Where the symbols take the points:
x659 vo x78
x659 li x982
x659 ru x628
x551 vo x606
x551 li x19
x551 ru x801
x19 vo x582
x19 li x864
x19 ru x500
x911 vo x269
x911 li x42
x911 ru x15
x20 vo x15
x20 li x259
x20 ru x590
x574 vo x640
x574 li x616
x574 ru x392
x742 vo x18
x742 li x445
x742 ru x733
x149 vo x805
x149 li x759
x149 ru x574
x722 vo x117
x722 li x15
x722 ru x992
x15 vo x130
x15 li x541
x15 ru x938
x130 vo x722
x130 li x20
x130 ru x672
x801 vo x32
x801 li x500
x801 ru x869
x938 vo x672
x938 li x272
x938 ru x749
x557 vo x949
x557 li x869
x557 ru x759
x546 vo x224
x546 li x885
x546 ru x988
x544 vo x988
x544 li x557
x544 ru x149
x84 vo x911
x84 li x225
x84 ru x20
x426 vo x307
x426 li x770
x426 ru x681
x655 vo x272
x655 li x117
x655 ru x134
x553 vo x749
x553 li x134
x553 ru x606
x982 vo x261
x982 li x286
x982 ru x184
x113 vo x742
x113 li x469
x113 ru x91
x469 vo x445
x469 li x628
x469 ru x939
x892 vo x557
x892 li x890
x892 ru x511
x269 vo x333
x269 li x84
x269 ru x130
x339 vo x801
x339 li x51
x339 ru x890
x582 vo x551
x582 li x778
x582 ru x339
x261 vo x659
x261 li x504
x261 ru x139
x397 vo x259
x397 li x333
x397 ru x309
x759 vo x674
x759 li x663
x759 ru x616
x543 vo x426
x543 li x133
x543 ru x677
x521 vo x864
x521 li x553
x521 ru x320
x805 vo x969
x805 li x674
x805 ru x640
x616 vo x689
x616 li x851
x616 ru x659
x162 vo x663
x162 li x988
x162 ru x188
x511 vo x759
x511 li x162
x511 ru x540
x640 vo x286
x640 li x689
x640 ru x24
x992 vo x950
x992 li x938
x992 ru x864
x188 vo x851
x188 li x805
x188 ru x504
x885 vo x280
x885 li x32
x885 ru x949
x533 vo x956
x533 li x742
x533 ru x133
x988 vo x295
x988 li x949
x988 ru x805
x950 vo x895
x950 li x672
x950 ru x778
x672 vo x992
x672 li x590
x672 ru x521
x770 vo x543
x770 li x877
x770 ru x610
x969 vo x188
x969 li x149
x969 ru x286
x663 vo x511
x663 li x295
x663 ru x851
x134 vo x456
x134 li x950
x134 ru x582
x895 vo x134
x895 li x992
x895 ru x19
x677 vo x681
x677 li x277
x677 ru x440
x956 vo x465
x956 li x18
x956 ru x770
x456 vo x553
x456 li x895
x456 ru x551
x184 vo x139
x184 li x324
x184 ru x18
x280 vo x546
x280 li x213
x280 ru x544
x540 vo x616
x540 li x188
x540 ru x261
x767 vo x277
x767 li x755
x767 ru x911
x890 vo x869
x890 li x546
x890 ru x162
x91 vo x733
x91 li x939
x91 ru x755
x198 vo x91
x198 li x465
x198 ru x307
x864 vo x778
x864 li x749
x864 ru x331
x829 vo x320
x829 li x551
x829 ru x213
x117 vo x309
x117 li x130
x117 ru x950
x610 vo x677
x610 li x767
x610 ru x333
x224 vo x890
x224 li x280
x224 ru x295
x755 vo x211
x755 li x426
x755 ru x42
x225 vo x42
x225 li x677
x225 ru x259
x628 vo x170
x628 li x184
x628 ru x956
x286 vo x504
x286 li x574
x286 ru x324
x500 vo x339
x500 li x331
x500 ru x224
x331 vo x51
x331 li x829
x331 ru x280
x939 vo x198
x939 li x956
x939 ru x426
x211 vo x767
x211 li x307
x211 ru x84
x733 vo x877
x733 li x198
x733 ru x211
x869 vo x892
x869 li x224
x869 ru x663
x877 vo x133
x877 li x91
x877 ru x767
x170 vo x469
x170 li x139
x170 ru x465
x221 vo x184
x221 li x24
x221 ru x742
x295 vo x162
x295 li x544
x295 ru x969
x590 vo x938
x590 li x655
x590 ru x553
x139 vo x628
x139 li x221
x139 ru x533
x18 vo x533
x18 li x113
x18 ru x877
x778 vo x19
x778 li x521
x778 ru x51
x681 vo x225
x681 li x610
x681 ru x397
x504 vo x982
x504 li x640
x504 ru x221
x78 vo x392
x78 li x261
x78 ru x170
x51 vo x500
x51 li x320
x51 ru x546
x606 vo x829
x606 li x582
x606 ru x32
x24 vo x324
x24 li x78
x24 ru x445
x42 vo x84
x42 li x681
x42 ru x541
x309 vo x655
x309 li x722
x309 ru x895
x465 vo x939
x465 li x533
x465 ru x543
x32 vo x213
x32 li x339
x32 ru x892
x324 vo x221
x324 li x392
x324 ru x113
x541 vo x20
x541 li x397
x541 ru x272
x272 vo x590
x272 li x309
x272 ru x456
x307 vo x755
x307 li x543
x307 ru x225
x749 vo x521
x749 li x456
x749 ru x829
x259 vo x541
x259 li x440
x259 ru x655
x277 vo x610
x277 li x211
x277 ru x269
x851 vo x540
x851 li x969
x851 ru x982
x320 vo x331
x320 li x606
x320 ru x885
x674 vo x149
x674 li x511
x674 ru x689
x689 vo x574
x689 li x540
x689 ru x78
x333 vo x440
x333 li x911
x333 ru x722
x445 vo x113
x445 li x170
x445 ru x198
x133 vo x770
x133 li x733
x133 ru x277
x392 vo x24
x392 li x659
x392 ru x469
x949 vo x544
x949 li x892
x949 ru x674
x440 vo x397
x440 li x269
x440 ru x117
x213 vo x885
x213 li x801
x213 ru x557

In the rows, zero is written as 182.

The rows follow the links: the fewer symbols apart two points are, the more alike their rows tend to be.

Each row is also shifted at random along 9 hidden directions that mean nothing.

Some points, each with a row of numbers:
x465: [ 159  189  179  193  160  200  186  177  192  192  160  181  190  190  163  166  199  170  188  158  177  186  182  207  164  203  175  198  170  197  180  155  170  195  184  199  179  196  209  178  203  224  198  162  191  187  188  189  183  173  197  153]
x689: [ 157  208  162  193  206  181  185  174  182  223  203  216  180  225  159  170  216  174  194  184  102  192  176  171  159  124  164  197  165  203  186  191  219  187  195  172  165  162  213  137  192  234  168  179  184  181  199  174  168  181  195  207]
x582: [ 172  178  189  164  198  169  208  171  194  203  154  160  194  194  202  179  198  195  160  174  221  183  156  163  181  232  190  179  154  169  192  167  248  173  174  179  174  176  161  164  157  185  186  186  176  189  190  160  189  167  166  185]
x892: [ 238  198  158  174  135  159  185  170  173  160  201  187  160  178  178  182  144  172  192  181  180  173  166  162  167  140  186  202  189  172  171  179  147  205  192  171  191  171  162  203  183  182  184  195  195  196  152  193  198  191  160  187]
x877: [ 127  177  195  186  173  164  173  193  181  169  156  198  191  182  166  208  192  198  182  178  207  173  159  207  177  195  160  194  162  170  174  170  184  174  195  213  204  193  198  189  198  179  202  159  179  177  167  176  186  148  184  147]
x672: [ 155  155  181  174  226  203  176  191  175  183  196  197  198  172  203  195  167  180  166  212  155  183  221  169  174  180  177  196  178  175  201  163  170  159  174  161  169  186  183  157  158  168  172  190  162  170  190  190  188  187  183  175]
x939: [ 194  179  208  196  213  183  168  198  182  178  167  174  209  176  180  189  193  206  187  201  202  170  194  198  218  187  189  133  195  181  189  187  190  167  175  202  187  187  191  189  199  145  172  171  175  156  188  168  169  174  208  196]
x280: [ 183  196  201  183  179  165  181  173  161  184  229  201  195  198  167  194  172  202  178  196  166  144  211  159  147  158  197  169  181  172  219  185  178  172  190  182  173  192  179  165  174  180  166  205  171  159  150  183  202  194  169  204]
x261: [ 124  209  137  191  180  170  208  180  186  209  156  164  152  189  181  166  182  177  189  203  189  191  135  183  214  156  172  178  200  177  147  171  188  210  186  177  175  154  181  217  194  162  195  163  212  189  193  169  181  182  188  215]
x339: [  99  183  210  164  157  157  198  152  169  167  187  172  184  187  169  199  156  193  169  189  220  145  206  179  184  196  173  186  183  153  210  175  140  171  184  198  187  185  149  223  165  129  175  194  188  176  126  151  210  162  171  151]
x606: [ 184  172  169  156  184  165  206  155  181  187  168  183  183  178  199  194  151  172  182  180  186  181  183  159  207  129  168  209  174  155  189  168  171  166  177  178  191  166  142  208  162  143  170  189  175  179  157  158  180  158  170  176]
x988: [ 201  194  167  184  168  177  165  176  192  171  193  178  164  200  184  161  191  167  192  178  161  201  164  166  156  190  179  189  170  202  172  202  197  208  180  161  180  164  182  144  184  222  170  196  190  213  197  185  181  192  170  186]
x938: [ 161  179  166  159  209  172  216  191  181  227  166  200  155  194  186  193  220  192  156  172  188  197  130  175  165  194  153  215  152  155  167  195  262  156  195  179  179  183  196  165  151  188  218  173  175  181  195  172  176  161  156  190]
x541: [ 227  170  197  164  193  229  203  178  190  209  164  168  174  186  177  167  216  168  150  157  189  198  201  206  174  270  164  206  171  191  181  170  191  170  177  183  157  197  206  175  164  202  207  168  189  192  208  187  184  184  187  139]
x885: [ 229  191  187  172  198  177  186  176  174  176  194  177  184  192  184  183  174  194  169  214  188  169  197  165  179  191  180  172  185  170  198  178  177  179  179  169  170  169  174  177  167  150  172  196  186  178  169  166  201  183  181  189]
x198: [ 247  194  181  191  139  212  190  184  184  168  166  162  177  170  161  157  177  168  182  163  207  180  194  213  185  207  192  175  206  190  170  160  129  204  181  199  178  205  200  228  207  186  210  165  202  184  172  200  192  191  203  163]
x551: [ 176  182  199  171  152  154  202  161  173  181  201  186  206  180  183  192  160  191  177  152  202  151  190  157  163  150  218  175  174  162  213  169  197  171  188  194  188  203  150  198  173  192  179  200  164  165  141  184  196  184  161  201]
x546: [ 159  190  184  183  189  155  160  187  179  151  206  193  180  201  185  185  189  186  181  201  178  182  171  160  160  157  178  161  175  172  190  214  210  183  189  170  190  173  178  159  176  179  172  204  172  189  167  168  192  181  170  211]
x742: [ 179  184  213  193  146  152  176  184  175  177  177  197  188  172  153  197  181  211  203  151  204  159  164  205  183  176  193  179  179  183  184  203  176  173  188  218  211  200  180  200  204  181  183  176  180  165  156  182  169  157  187  162]
x133: [ 190  181  185  200  204  191  166  203  172  185  200  202  185  176  172  191  195  186  197  191  159  176  197  195  193  118  174  148  202  174  185  210  174  161  187  195  191  198  210  189  197  157  181  177  167  150  180  187  162  189  194  218]
x213: [ 154  183  170  179  194  185  170  172  185  149  190  171  194  193  198  173  163  163  173  217  176  185  210  162  180  164  176  171  187  175  198  165  156  193  175  163  173  166  169  183  176  161  166  195  182  193  167  167  203  188  186  191]
x770: [ 177  178  188  188  195  161  174  205  179  171  155  184  194  171  183  209  186  207  179  197  221  174  150  195  204  179  175  160  179  160  168  171  204  172  192  204  202  185  192  199  196  154  201  160  177  165  178  175  181  165  183  189]
x829: [ 211  173  179  170  174  182  174  167  187  144  187  180  197  182  197  172  158  159  179  178  178  192  206  164  176  152  189  186  179  176  198  179  166  183  175  168  188  180  158  187  173  181  171  199  170  193  160  174  190  178  183  178]
x778: [ 141  186  189  168  182  179  214  165  178  235  199  185  167  194  180  177  206  187  178  149  178  172  179  165  159  178  185  186  169  170  204  210  225  156  179  184  173  200  174  166  154  192  181  200  167  170  177  175  172  184  154  206]
x307: [ 232  165  199  195  165  198  142  208  174  130  194  196  191  156  172  194  165  185  187  188  187  178  206  205  165  198  185  180  192  187  179  183  127  184  185  191  199  207  204  184  200  182  192  178  176  177  172  213  189  186  191  150]
x277: [ 165  163  164  187  202  207  163  196  185  201  187  208  174  172  186  195  191  168  198  181  134  198  190  190  166  154  150  214  169  189  173  182  167  166  184  180  187  191  211  144  184  203  180  172  167  178  208  205  162  184  173  167]
x333: [ 231  170  168  166  200  208  201  184  194  215  159  174  155  175  193  176  215  160  176  153  180  216  164  195  206  184  152  195  179  178  155  202  212  164  180  180  178  181  193  188  170  180  201  168  180  191  214  178  154  181  174  183]
x20: [ 140  150  190  178  223  167  146  201  193  143  181  215  203  188  202  204  211  166  174  174  162  217  167  178  186  129  165  172  155  172  177  219  248  152  195  181  206  182  187  157  179  200  183  182  140  186  188  168  161  163  182  196]
x331: [ 137  180  207  182  173  164  168  172  182  132  201  168  207  188  193  177  172  179  173  182  211  170  205  166  178  169  210  133  191  169  211  199  189  178  179  182  189  192  154  200  177  165  169  205  165  182  146  165  200  188  182  210]
x426: [ 135  178  189  199  185  162  179  195  164  195  195  210  222  166  177  228  160  209  191  190  181  137  186  178  178  121  201  165  181  161  199  137  180  161  201  212  193  208  190  190  201  184  184  168  158  132  161  204  189  189  171  209]
x722: [ 166  194  197  169  170  195  230  176  165  236  210  182  151  184  160  179  218  180  159  142  192  166  189  193  178  168  182  165  204  158  188  220  206  152  198  200  166  218  196  229  162  167  217  183  179  151  165  181  177  204  165  223]
x224: [ 181  187  161  179  189  183  176  173  183  163  183  168  195  191  200  177  153  173  174  222  180  178  195  156  173  188  185  183  180  180  191  137  160  205  176  160  167  161  169  169  177  180  169  190  190  195  179  181  210  194  178  184]
x445: [ 185  177  167  201  198  191  160  187  192  191  176  200  194  182  183  174  184  175  215  180  133  199  184  185  189  132  178  190  176  206  179  184  176  184  173  180  192  174  195  149  202  206  158  176  171  178  205  189  151  174  201  183]
x500: [ 105  193  175  164  170  170  210  153  189  193  164  172  184  211  181  176  190  172  163  173  200  179  170  169  159  203  167  203  154  165  196  152  204  186  186  185  171  177  171  181  167  197  193  183  188  198  163  158  208  164  167  168]
x521: [ 243  173  189  170  180  186  199  176  179  200  190  189  212  179  194  184  167  197  165  169  181  164  193  156  143  215  218  205  156  184  210  138  206  175  178  174  169  199  172  144  162  226  184  192  165  173  183  207  199  189  164  171]

From each start, follow one symbol. Which point do you reach?
Answer with the point's name.
[ 108  185  160  208  169  180  153  190  185  161  191  192  179  177  181  171  165  169  214  191  147  193  179  185  176  140  187  186  192  203  171  188  149  207  177  172  193  175  187  171  206  202  165  182  184  191  187  197  172  184  195  187]
ru	x113
[ 185  154  175  170  182  183  173  187  175  126  177  192  208  156  203  204  133  167  159  200  194  184  206  178  191  161  190  201  186  162  181  137  141  178  187  176  191  185  162  217  176  162  195  178  171  181  156  193  206  177  185  157]
vo	x272
[ 115  198  199  192  162  153  189  189  173  202  175  182  161  183  155  189  194  222  193  181  209  161  145  199  180  228  183  181  182  184  172  205  192  186  184  201  192  183  185  184  188  169  186  175  201  176  179  177  179  164  180  167]
vo	x324
[ 230  205  172  188  121  159  216  178  177  210  153  181  195  173  161  184  154  215  183  161  218  147  134  186  156  238  222  220  165  192  172  100  181  218  193  203  179  190  182  190  202  239  211  158  210  179  176  217  210  176  175  148]
ru	x742
[ 195  181  177  178  195  188  172  166  174  159  212  197  207  192  189  182  152  165  181  208  143  173  235  155  170  123  184  183  185  176  215  163  144  179  179  164  174  176  170  173  175  174  156  201  169  175  157  177  198  189  188  191]
ru	x869
[ 148  161  193  182  192  158  162  198  183  176  198  211  163  169  188  209  212  176  201  145  170  201  152  187  198   97  164  161  181  165  164  266  233  140  196  198  220  195  181  186  182  173  181  188  146  169  181  176  136  174  160  222]
li	x42
[ 178  193  184  197  174  171  195  184  179  220  169  182  195  178  171  185  176  216  197  179  187  156  164  183  181  205  207  183  176  195  185  151  193  191  179  197  180  185  184  167  196  203  178  170  191  165  194  195  179  181  185  180]
vo	x628
[ 277  188  178  195  178  183  179  195  187  188  161  172  172  166  178  165  184  195  203  176  192  191  160  195  211  185  194  167  199  195  162  201  183  191  171  187  193  175  185  191  199  170  180  175  192  180  200  185  156  177  200  188]
vo	x445
[ 189  177  188  203  207  197  152  201  185  169  187  200  199  184  175  180  201  179  196  189  155  192  200  197  185  145  174  157  187  190  186  197  180  172  183  188  190  192  212  166  203  186  176  175  166  169  191  184  164  179  205  196]
vo	x733
[ 198  193  162  176  196  181  188  170  183  206  186  176  173  195  190  180  173  183  185  208  161  178  182  159  175  188  171  198  174  187  185  162  179  193  176  162  165  155  175  151  171  184  162  189  193  191  197  179  189  190  170  182]
vo	x949
[ 185  186  176  173  169  212  211  179  186  204  187  173  166  187  177  161  217  151  157  140  187  198  182  192  169  184  185  174  190  177  174  191  212  177  192  184  163  209  201  209  175  212  222  177  179  182  186  190  183  205  175  210]
ru	x938
[ 186  160  201  174  183  195  183  181  184  168  176  176  201  166  191  194  178  172  164  164  202  181  203  192  196  198  190  175  185  176  187  167  177  167  185  193  181  198  174  206  179  179  192  174  169  175  177  186  186  187  183  168]
li	x440
[ 129  202  170  171  145  154  194  164  177  189  190  185  145  199  164  184  185  181  184  173  189  175  150  173  150  185  159  211  168  169  175  199  182  195  193  182  187  174  175  180  172  189  190  192  198  201  161  173  197  173  151  173]
ru	x663
[ 147  181  171  170  190  218  224  167  174  229  198  176  164  179  181  176  193  154  166  164  164  181  216  188  197  141  171  179  207  165  186  182  166  160  186  185  158  201  188  226  166  162  200  178  178  159  176  182  176  207  179  213]
li	x20
